Here is a tiny trained network, its code and every weight. The questions are about switching its units off for an input and a class, where a switched-off unit gives its printed mean instead of its output.

import numpy as np


def w(rows, s, z=0):
    codes = np.array(rows[::2]) - 128.0
    scale = np.full(codes.shape[1], s)
    scale[-1] = z or s
    return codes * scale


def f(y):
    return np.maximum(y, 0)


def log_softmax(a):
    a = a - a.max(-1, keepdims=True)
    return a - np.log(np.exp(a).sum(-1, keepdims=True))


def net(x, mask):
    res = np.array(x, float).reshape(1, 8) / 4 @ E
    y = f(res @ A[0][:, :-1].T + A[0][:, -1])
    res = res + np.where(mask, y, B[0][:, -1]) @ B[0][:, :-1]
    return log_softmax(res[-1] @ U[:, :-1].T + U[:, -1])


A, B = {}, {}
E = w([
[74,128,62,198,119,182,166,139],'x0',
[50,109,108,101,188,111,83,58],'x1',
[125,130,132,127,122,127,126,126],'x2',
[130,128,125,129,125,129,124,128],'x3',
[126,132,132,130,124,130,128,126],'x4',
[176,132,110,121,99,162,157,2],'x5',
[99,135,87,45,71,81,169,148],'x6',
[127,30,152,152,98,100,145,113],'x7',
],0.0092)
A[0] = w([
[156,105,135,143,66,162,180,130,2],'neuron 0',
[128,131,161,128,156,83,123,175,50],'neuron 1',
[58,91,144,138,173,76,89,244,62],'neuron 2',
[117,218,102,115,184,212,78,168,94],'neuron 3',
[92,254,132,111,156,133,48,176,116],'neuron 4',
[213,113,221,167,97,153,189,214,113],'neuron 5',
[167,210,202,60,173,71,63,99,101],'neuron 6',
[187,194,59,68,183,175,107,131,89],'neuron 7',
[106,141,83,166,126,133,153,131,54],'neuron 8',
[118,13,175,159,113,97,91,156,111],'neuron 9',
[51,143,64,178,159,230,163,155,70],'neuron 10',
[119,20,152,130,86,63,137,164,120],'neuron 11',
[57,121,87,204,108,135,178,128,105],'neuron 12',
[145,121,183,173,174,173,85,122,46],'neuron 13',
[144,83,129,166,114,123,136,100,200],'neuron 14',
[111,142,79,64,77,108,193,96,93],'neuron 15',
[141,154,99,72,88,105,152,138,173],'neuron 16',
[172,175,155,199,159,131,120,116,137],'neuron 17',
[60,109,66,122,189,140,108,86,94],'neuron 18',
[153,150,175,136,110,145,190,179,53],'neuron 19',
[50,100,153,113,176,112,107,123,129],'neuron 20',
[153,165,164,168,186,148,74,108,89],'neuron 21',
[102,94,100,91,163,152,96,115,37],'neuron 22',
[128,121,104,106,142,113,173,9,99],'neuron 23',
[112,8,157,179,117,118,136,77,90],'neuron 24',
[101,128,71,186,81,186,165,111,60],'neuron 25',
[156,101,133,170,169,142,95,135,60],'neuron 26',
[184,138,121,148,79,140,126,164,16],'neuron 27',
[194,169,117,187,79,193,177,179,129],'neuron 28',
[98,164,66,89,84,85,140,128,43],'neuron 29',
[62,121,132,85,174,131,86,94,83],'neuron 30',
[131,111,174,164,144,201,72,131,15],'neuron 31',
[195,118,118,110,81,176,159,10,58],'neuron 32',
[217,108,246,49,142,78,75,112,52],'neuron 33',
[84,130,112,130,164,86,104,89,27],'neuron 34',
[98,137,162,188,165,152,83,99,110],'neuron 35',
[166,232,102,137,117,125,128,77,98],'neuron 36',
[54,60,159,128,144,124,65,94,123],'neuron 37',
[200,132,193,195,157,221,118,110,111],'neuron 38',
[122,112,167,197,156,169,69,118,113],'neuron 39',
[150,131,188,170,172,147,147,133,66],'neuron 40',
[83,128,74,77,91,72,191,156,25],'neuron 41',
],0.0081,0.0099)
B[0] = w([
[202,118,156,109,109,131,144,113,138],'neuron 0',
[187,114,114,152,113,127,154,167,143],'neuron 1',
[205,126,172,180,130,209,77,198,224],'neuron 2',
[118,137,159,125,131,184,182,91,193],'neuron 3',
[98,137,191,100,145,184,178,93,214],'neuron 4',
[146,177,110,152,106,106,78,58,247],'neuron 5',
[125,101,59,186,181,113,171,130,197],'neuron 6',
[140,103,137,98,122,164,176,76,172],'neuron 7',
[170,81,103,142,155,92,156,115,137],'neuron 8',
[113,155,164,102,147,165,181,115,216],'neuron 9',
[190,57,54,160,192,80,171,131,209],'neuron 10',
[105,153,169,107,145,167,192,84,224],'neuron 11',
[154,87,93,143,181,113,145,144,206],'neuron 12',
[137,68,143,68,70,85,121,152,157],'neuron 13',
[74,148,97,125,146,144,138,108,255],'neuron 14',
[96,103,170,98,90,81,128,162,191],'neuron 15',
[74,111,140,102,123,110,122,112,228],'neuron 16',
[91,119,153,94,110,93,125,146,200],'neuron 17',
[177,171,98,147,66,109,87,69,187],'neuron 18',
[203,178,105,136,106,107,73,77,154],'neuron 19',
[182,170,99,144,92,121,74,96,198],'neuron 20',
[104,108,135,93,96,88,130,141,171],'neuron 21',
[190,195,138,141,60,108,111,57,132],'neuron 22',
[162,139,153,147,134,169,89,177,201],'neuron 23',
[123,145,180,110,156,171,205,102,209],'neuron 24',
[145,111,133,155,194,90,154,155,178],'neuron 25',
[128,69,125,87,73,146,141,142,144],'neuron 26',
[231,203,77,132,53,56,60,6,136],'neuron 27',
[140,172,121,144,117,105,90,66,250],'neuron 28',
[126,71,166,76,91,81,153,136,152],'neuron 29',
[168,152,134,161,98,90,103,103,170],'neuron 30',
[172,74,124,114,85,83,121,140,140],'neuron 31',
[178,150,171,166,147,180,68,222,203],'neuron 32',
[146,74,23,214,187,84,173,147,195],'neuron 33',
[213,206,119,107,25,109,98,35,135],'neuron 34',
[94,130,142,82,111,103,122,145,184],'neuron 35',
[133,136,167,125,134,183,132,152,176],'neuron 36',
[142,168,126,123,111,108,108,85,210],'neuron 37',
[81,98,148,77,86,87,131,158,231],'neuron 38',
[87,95,150,74,89,96,111,156,200],'neuron 39',
[118,95,144,86,94,111,147,136,150],'neuron 40',
[119,42,174,57,77,82,110,161,165],'neuron 41',
],0.011,0.0067)
U = w([
[173,198,100,135,71,55,47,12,75],'0',
[151,35,33,180,199,53,193,157,99],'1',
[61,61,174,41,48,41,107,192,75],'2',
[191,143,207,168,136,218,31,254,102],'3',
[76,152,121,133,134,115,114,115,251],'4',
[120,146,194,89,126,191,246,49,21],'5',
],0.0089,0.017)

Each question gives the input, the list of numbers given to net, and the class t.
The units are the neurons (one row each of A and B). Each row of codes is followed by its name. A weight is (code - 128) times the scale printed after its matrix; where a second scale follows, it is the last column's (A, B and U).
mask holds one flag per neuron, in row order. A switched-off neuron (its flag False) gives its mean, the last column of its row in B, instead of its output. The means were averaged over made-up inputs and are rounded, as every weight is.
A unit's drop is (log p(t) with every unit on - log p(t) with that unit switched off) / (log p(t) with every unit on - log p(t) with every unit switched off).
The circuit of an input: a set's keep is (log p(t) with only the set's units on - log p(t) with every unit switched off) / (log p(t) with every unit on - log p(t) with every unit switched off). Starting from the 12 units with the biggest drops (on a tie, the unit counted first), units are removed one at a time, each time the one whose removal leaves the highest keep (on an exact tie, the one counted first), for as long as the keep stays at least 0.8.
circuit, biggest first: the units of the circuit, biggest drop first
unit that matters most: the unit with the biggest drop
k most important neurons: the k neurons with the biggest drops, biggest first
drop of u: that unit's drop, to one decimal
input [0,-4,-6,-6,-6,1,-5,7], class 5: 2 most important neurons -> neuron 24; neuron 9
input [-7,-3,2,-5,-8,4,2,-4], class 1: circuit, biggest first -> neuron 33
input [7,7,-4,-2,-3,-7,-1,8], class 5: 2 most important neurons -> neuron 24; neuron 9
input [-1,-2,-3,7,-2,-3,6,7], class 5: 2 most important neurons -> neuron 11; neuron 9
input [-7,3,-6,6,6,2,4,-4], class 1: 2 most important neurons -> neuron 6; neuron 33
input [4,-4,5,6,-7,0,-1,-6], class 5: 3 most important neurons -> neuron 3; neuron 4; neuron 7
input [-7,4,-3,4,0,8,3,-5], class 3: 2 most important neurons -> neuron 32; neuron 23
input [6,-6,-3,6,3,-3,-7,-6], class 2: circuit, biggest first -> neuron 38; neuron 17
input [-4,3,-6,-7,4,8,8,2], class 2: 3 most important neurons -> neuron 15; neuron 2; neuron 16
input [3,1,2,-4,6,1,-4,-6], class 5: 2 most important neurons -> neuron 3; neuron 4
input [0,8,-1,-6,-2,-8,0,-2], class 0: 2 most important neurons -> neuron 18; neuron 20
input [6,-5,0,4,-6,2,-1,-7], class 5: 2 most important neurons -> neuron 3; neuron 7
input [-4,7,5,7,3,-2,-6,1], class 0: 2 most important neurons -> neuron 20; neuron 37
input [4,-6,1,-7,0,-1,-3,-8], class 5: circuit, biggest first -> neuron 3
input [8,6,3,4,-8,0,-8,-5], class 1: 2 most important neurons -> neuron 10; neuron 12
input [-8,5,-7,-2,-2,4,3,-6], class 1: 2 most important neurons -> neuron 6; neuron 33
input [-5,0,-3,2,-2,-4,-4,-7], class 5: 3 most important neurons -> neuron 4; neuron 3; neuron 7
input [3,6,-3,8,-6,8,-2,-8], class 3: drop of neuron 23 -> 0.5
input [2,-1,-1,6,-6,4,4,0], class 2: drop of neuron 28 -> 0.1
input [6,-7,7,-8,1,-7,-1,-3], class 0: drop of neuron 5 -> 0.5
input [8,7,2,-1,-1,-7,-2,-1], class 1: unit that matters most -> neuron 10
input [1,-6,6,-2,-5,5,-3,3], class 0: drop of neuron 5 -> 0.8
